Below is a small trained network, with its code and all its weights. Each question gives an input and a target symbol and asks what happens when units are switched off, that is, made to give their printed mean instead of their output.

import numpy as np


def w(rows, s, z=0):
    codes = np.array(rows[::2]) - 128.0
    scale = np.full(codes.shape[1], s)
    scale[-1] = z or s
    return codes * scale


def f(y):
    return y / 2 * (1 + np.tanh(0.7978845608 * (y + 0.044715 * y**3)))


def softmax(a):
    e = np.exp(a - a.max(-1, keepdims=True))
    return e / e.sum(-1, keepdims=True)


def log_softmax(a):
    a = a - a.max(-1, keepdims=True)
    return a - np.log(np.exp(a).sum(-1, keepdims=True))


def net(x, mask):
    ids = ['ΓΔΦαβεζηλμξπσψω'.index(c) for c in x.split()]
    T = len(ids)
    res = E[ids] + P[:T]
    u = 0
    for l in range(2):
        q, k, v = (res @ M[l].T for M in (Q, K, V))
        z = softmax(np.where(np.tri(T) > 0, q @ k.T / 3**0.5, -1e9)) @ v
        res = res + np.where(mask[u], z, O[l][:, -1]) @ O[l][:, :-1]
        u += 1
        y = f(res @ A[l][:, :-1].T + A[l][:, -1])
        res = res + np.where(mask[u : u + 16], y, B[l][:, -1]) @ B[l][:, :-1]
        u += 16
    return log_softmax(res[-1] @ U[:, :-1].T + U[:, -1])


Q, K, V, O, A, B = {}, {}, {}, {}, {}, {}
E = w([
[163,100,162,172,161,52,161,56,103],'Γ',
[91,74,116,134,126,51,137,115,79],'Δ',
[116,128,106,178,208,196,99,88,85],'Φ',
[38,60,84,135,145,138,166,126,110],'α',
[141,126,194,181,138,95,119,137,246],'β',
[77,146,174,170,199,196,109,142,188],'ε',
[74,184,209,212,146,141,139,165,139],'ζ',
[92,149,166,159,178,143,127,24,112],'η',
[77,196,36,61,147,107,121,103,123],'λ',
[132,81,62,152,152,152,108,102,223],'μ',
[112,67,97,120,144,93,185,151,193],'ξ',
[73,117,92,176,72,48,159,161,143],'π',
[128,2,132,140,173,140,67,110,114],'σ',
[158,110,201,191,158,97,112,175,116],'ψ',
[133,44,73,123,177,187,179,144,105],'ω',
],0.021)
P = w([
[128,100,137,1,152,125,108,152,129],'0',
[128,97,123,149,156,111,182,128,116],'1',
[113,78,128,160,166,118,150,126,135],'2',
[118,77,125,154,167,119,163,127,126],'3',
[126,101,125,166,157,113,172,133,131],'4',
[126,78,128,168,168,115,159,129,131],'5',
[126,50,127,154,160,110,173,126,118],'6',
[134,95,148,171,161,120,157,117,179],'7',
],0.0095)
Q[0] = w([
[190,220,61,28,67,151,99,170,116],'L0H0',
[164,114,102,99,68,179,111,141,157],'L0H0',
[250,239,209,52,3,170,52,171,43],'L0H0',
],0.0063)
K[0] = w([
[110,120,88,214,166,125,170,101,123],'L0H0',
[148,118,154,189,84,117,108,147,100],'L0H0',
[146,50,154,244,122,147,177,126,139],'L0H0',
],0.011)
V[0] = w([
[176,119,51,103,130,203,112,53,190],'L0H0',
[254,87,248,147,166,44,110,107,93],'L0H0',
[130,214,250,116,138,143,233,121,252],'L0H0',
],0.0059)
O[0] = w([
[218,171,124,112,154,118,132,18,104,166],'L0H0',
[107,207,188,103,132,95,178,146,127,3],'L0H0',
[140,80,134,161,5,146,179,74,123,74],'L0H0',
],0.011,0.0055)
A[0] = w([
[154,155,43,167,160,104,180,95,80,176],'L0N0',
[114,171,88,72,115,92,117,113,110,112],'L0N1',
[169,152,135,128,203,161,144,208,224,127],'L0N2',
[133,115,89,134,49,60,170,113,45,165],'L0N3',
[102,152,46,125,92,140,61,142,112,160],'L0N4',
[233,108,184,96,176,195,98,106,69,149],'L0N5',
[151,133,204,251,107,116,133,118,61,159],'L0N6',
[69,199,118,86,157,94,131,68,65,211],'L0N7',
[84,158,189,173,166,155,152,78,12,252],'L0N8',
[141,65,92,122,152,177,101,184,157,70],'L0N9',
[136,115,139,250,159,254,108,141,121,162],'L0N10',
[132,214,107,164,90,49,172,193,116,127],'L0N11',
[68,161,151,135,133,95,134,177,143,119],'L0N12',
[154,94,106,160,153,108,131,207,207,167],'L0N13',
[179,96,101,116,98,108,65,85,71,94],'L0N14',
[180,129,201,126,114,81,141,143,110,40],'L0N15',
],0.0072,0.0031)
B[0] = w([
[97,144,89,109,206,188,105,149,239,227],'L0N0',
[93,187,200,155,82,144,121,168,189,128],'L0N1',
[155,75,172,134,163,111,83,87,86,190],'L0N2',
[124,133,194,184,99,170,53,160,181,163],'L0N3',
[86,188,142,80,90,126,99,180,138,165],'L0N4',
[157,137,211,118,172,141,196,162,165,192],'L0N5',
[117,112,67,90,97,132,168,184,198,190],'L0N6',
[106,133,205,118,136,92,95,67,192,174],'L0N7',
[130,95,143,221,160,80,110,108,234,220],'L0N8',
[126,135,119,62,99,148,136,81,66,225],'L0N9',
[101,20,151,75,133,183,113,194,196,255],'L0N10',
[140,95,133,110,254,215,106,84,163,150],'L0N11',
[119,113,151,152,222,55,65,118,135,157],'L0N12',
[96,42,92,112,127,35,105,147,71,219],'L0N13',
[145,227,114,134,107,158,141,121,60,178],'L0N14',
[99,193,89,90,142,160,107,106,112,136],'L0N15',
],0.0059,0.0082)
Q[1] = w([
[184,253,192,124,136,130,232,157,10],'L1H0',
[154,201,86,82,103,145,187,105,122],'L1H0',
[137,37,98,194,193,84,140,120,215],'L1H0',
],0.0057)
K[1] = w([
[145,52,109,199,108,121,130,76,118],'L1H0',
[97,85,143,150,139,109,143,186,165],'L1H0',
[79,187,145,2,159,117,112,106,107],'L1H0',
],0.0088)
V[1] = w([
[200,211,150,152,175,32,212,2,159],'L1H0',
[11,216,148,159,155,7,69,177,116],'L1H0',
[165,191,209,214,233,225,90,174,132],'L1H0',
],0.0054)
O[1] = w([
[216,111,70,136,117,153,192,47,137,18],'L1H0',
[163,154,141,239,120,195,143,147,17,254],'L1H0',
[207,167,245,84,130,214,102,147,154,97],'L1H0',
],0.011,0.0038)
A[1] = w([
[237,151,156,69,90,154,218,133,155,106],'L1N0',
[89,129,137,116,133,215,134,159,199,141],'L1N1',
[153,121,104,194,115,190,208,77,67,111],'L1N2',
[49,100,90,73,75,127,167,106,217,92],'L1N3',
[209,20,149,152,135,129,30,136,30,169],'L1N4',
[209,155,112,150,185,159,171,73,224,112],'L1N5',
[138,224,173,166,45,223,190,153,132,128],'L1N6',
[144,141,254,174,11,171,144,154,82,165],'L1N7',
[89,193,89,55,165,96,13,156,131,129],'L1N8',
[105,123,117,109,108,44,88,178,199,3],'L1N9',
[79,93,56,91,126,71,208,83,120,81],'L1N10',
[93,165,160,156,211,133,32,96,33,104],'L1N11',
[113,136,33,173,202,148,178,178,119,145],'L1N12',
[163,158,58,137,87,132,174,193,153,115],'L1N13',
[145,171,185,90,238,83,175,132,161,126],'L1N14',
[79,115,193,198,232,7,168,118,208,145],'L1N15',
],0.0065,0.0039)
B[1] = w([
[78,106,126,217,143,151,41,84,150,172],'L1N0',
[114,123,151,91,128,85,97,143,183,175],'L1N1',
[108,175,188,109,185,133,106,116,105,176],'L1N2',
[219,185,159,143,78,96,151,148,148,200],'L1N3',
[114,221,118,90,59,72,193,122,145,220],'L1N4',
[128,121,107,171,115,179,105,163,103,218],'L1N5',
[108,148,99,37,129,104,174,171,157,155],'L1N6',
[126,132,85,93,190,28,121,165,147,164],'L1N7',
[120,179,140,141,162,205,180,144,124,195],'L1N8',
[112,64,164,79,179,138,139,76,62,190],'L1N9',
[179,150,190,153,125,87,99,129,99,185],'L1N10',
[124,130,148,102,1,164,142,61,126,221],'L1N11',
[151,147,138,99,170,75,51,108,157,201],'L1N12',
[84,32,115,198,89,210,177,72,118,130],'L1N13',
[145,72,56,107,62,118,136,178,10,178],'L1N14',
[136,140,82,113,124,153,163,120,117,252],'L1N15',
],0.0069,0.02)
U = w([
[178,179,97,170,239,110,150,130,78,94],'Γ',
[136,199,148,175,95,90,88,73,93,81],'Δ',
[166,129,192,141,162,121,2,147,117,19],'Φ',
[56,101,104,107,199,129,102,55,76,165],'α',
[140,125,121,175,49,115,193,100,152,130],'β',
[125,125,209,92,108,125,126,70,179,128],'ε',
[113,112,146,198,137,111,104,206,149,209],'ζ',
[96,87,142,206,127,169,126,53,125,144],'η',
[126,213,81,123,129,148,109,124,152,254],'λ',
[160,108,6,104,70,145,113,101,150,141],'μ',
[158,125,118,136,194,34,115,59,121,115],'ξ',
[87,131,15,224,57,137,112,177,98,83],'π',
[166,99,125,107,69,188,196,108,55,94],'σ',
[168,184,130,133,157,102,196,200,124,196],'ψ',
[165,109,90,67,204,152,198,139,101,99],'ω',
],0.0069,0.0034)

Each question gives the input, a string of symbols that net reads in full, and the target symbol t.
The units are the heads (3 rows each of Q, K, V and O) and the neurons (one row each of A and B). Each row of codes is followed by its name. A weight is (code - 128) times the scale printed after its matrix; where a second scale follows, it is the last column's (O, A, B and U).
mask holds one flag per unit, layer by layer, with each layer's heads first. A switched-off unit (its flag False) gives its mean, the last column of its rows in O or B, instead of its output. The means were averaged over made-up inputs and are rounded, as every weight is.
A unit's drop is (log p(t) with every unit on - log p(t) with that unit switched off) / (log p(t) with every unit on - log p(t) with every unit switched off).
The circuit of an input: a set's keep is (log p(t) with only the set's units on - log p(t) with every unit switched off) / (log p(t) with every unit on - log p(t) with every unit switched off). Starting from the 12 units with the biggest drops (on a tie, the unit counted first), units are removed one at a time, each time the one whose removal leaves the highest keep (on an exact tie, the one counted first), for as long as the keep stays at least 0.8.
units of the circuit, in order: the units of the circuit, biggest drop first
unit that matters most: the unit with the biggest drop
k most important neurons: the k neurons with the biggest drops, biggest first
top k neurons in layer l: the k neurons of layer l with the biggest drops, biggest first
drop when u is switched off: that unit's drop, to one decimal
input ζ λ α η ε, target ε: top 2 neurons in layer 1	(L1N4 L1N14)
input π α Δ, target π: units of the circuit, in order	(L1H0 L0H0)
input η α α π μ, target η: most important neuron	(L1N0)
input ε Δ α α ξ ξ η, target ε: units of the circuit, in order	(L1H0 L0H0)
input ζ Δ α ξ, target ζ: units of the circuit, in order	(L0H0 L1H0)
input β Γ β η η α, target β: units of the circuit, in order	(L0H0 L1H0)
input β π η π ζ η λ ψ, target ψ: 3 most important neurons	(L0N0 L0N4 L0N1)
input α ψ σ π Φ, target α: units of the circuit, in order	(L1H0 L1N3)
input α α α α α, target α: units of the circuit, in order	(L1H0 L1N9)
input ψ ζ π Γ ξ, target ψ: top 2 neurons in layer 1	(L1N7 L1N4)
input ψ ω π σ σ Δ, target ψ: top 2 neurons in layer 1	(L1N7 L1N6)
input Δ β η Γ Φ ζ Φ, target Δ: 2 most important neurons	(L1N11 L1N4)
input Δ μ ζ ω λ μ ξ β, target β: 3 most important neurons	(L1N4 L0N2 L0N0)
input ε β η ω Γ, target ε: unit that matters most	L1H0
input Φ Δ σ, target Φ: 2 most important neurons	(L1N0 L0N5)
input ε π λ Δ Δ, target Δ: top 2 neurons in layer 1	(L1N15 L1N4)
input π μ λ α Δ Δ, target Δ: 2 most important neurons	(L0N10 L0N4)
input Δ ξ σ, target Δ: 2 most important neurons	(L1N4 L1N11)
input π η η ζ, target π: top 3 neurons in layer 0	(L0N8 L0N13 L0N0)
input μ α Φ, target μ: unit that matters most	L0H0
input ξ η μ, target ξ: 2 most important neurons	(L0N8 L1N10)
input Δ ζ β, target Δ: top 2 neurons in layer 1	(L1N11 L1N4)
input μ π ζ, target μ: drop when L1H0 is switched off	0.5
input α ω ω η Δ, target α: drop when L1H0 is switched off	0.9
input α ε α β ζ, target α: drop when L0N4 is switched off	0.0
input Γ ω ξ ξ, target Γ: drop when L1N11 is switched off	0.1
input π Δ ω π, target π: most important neuron	(L0N10)
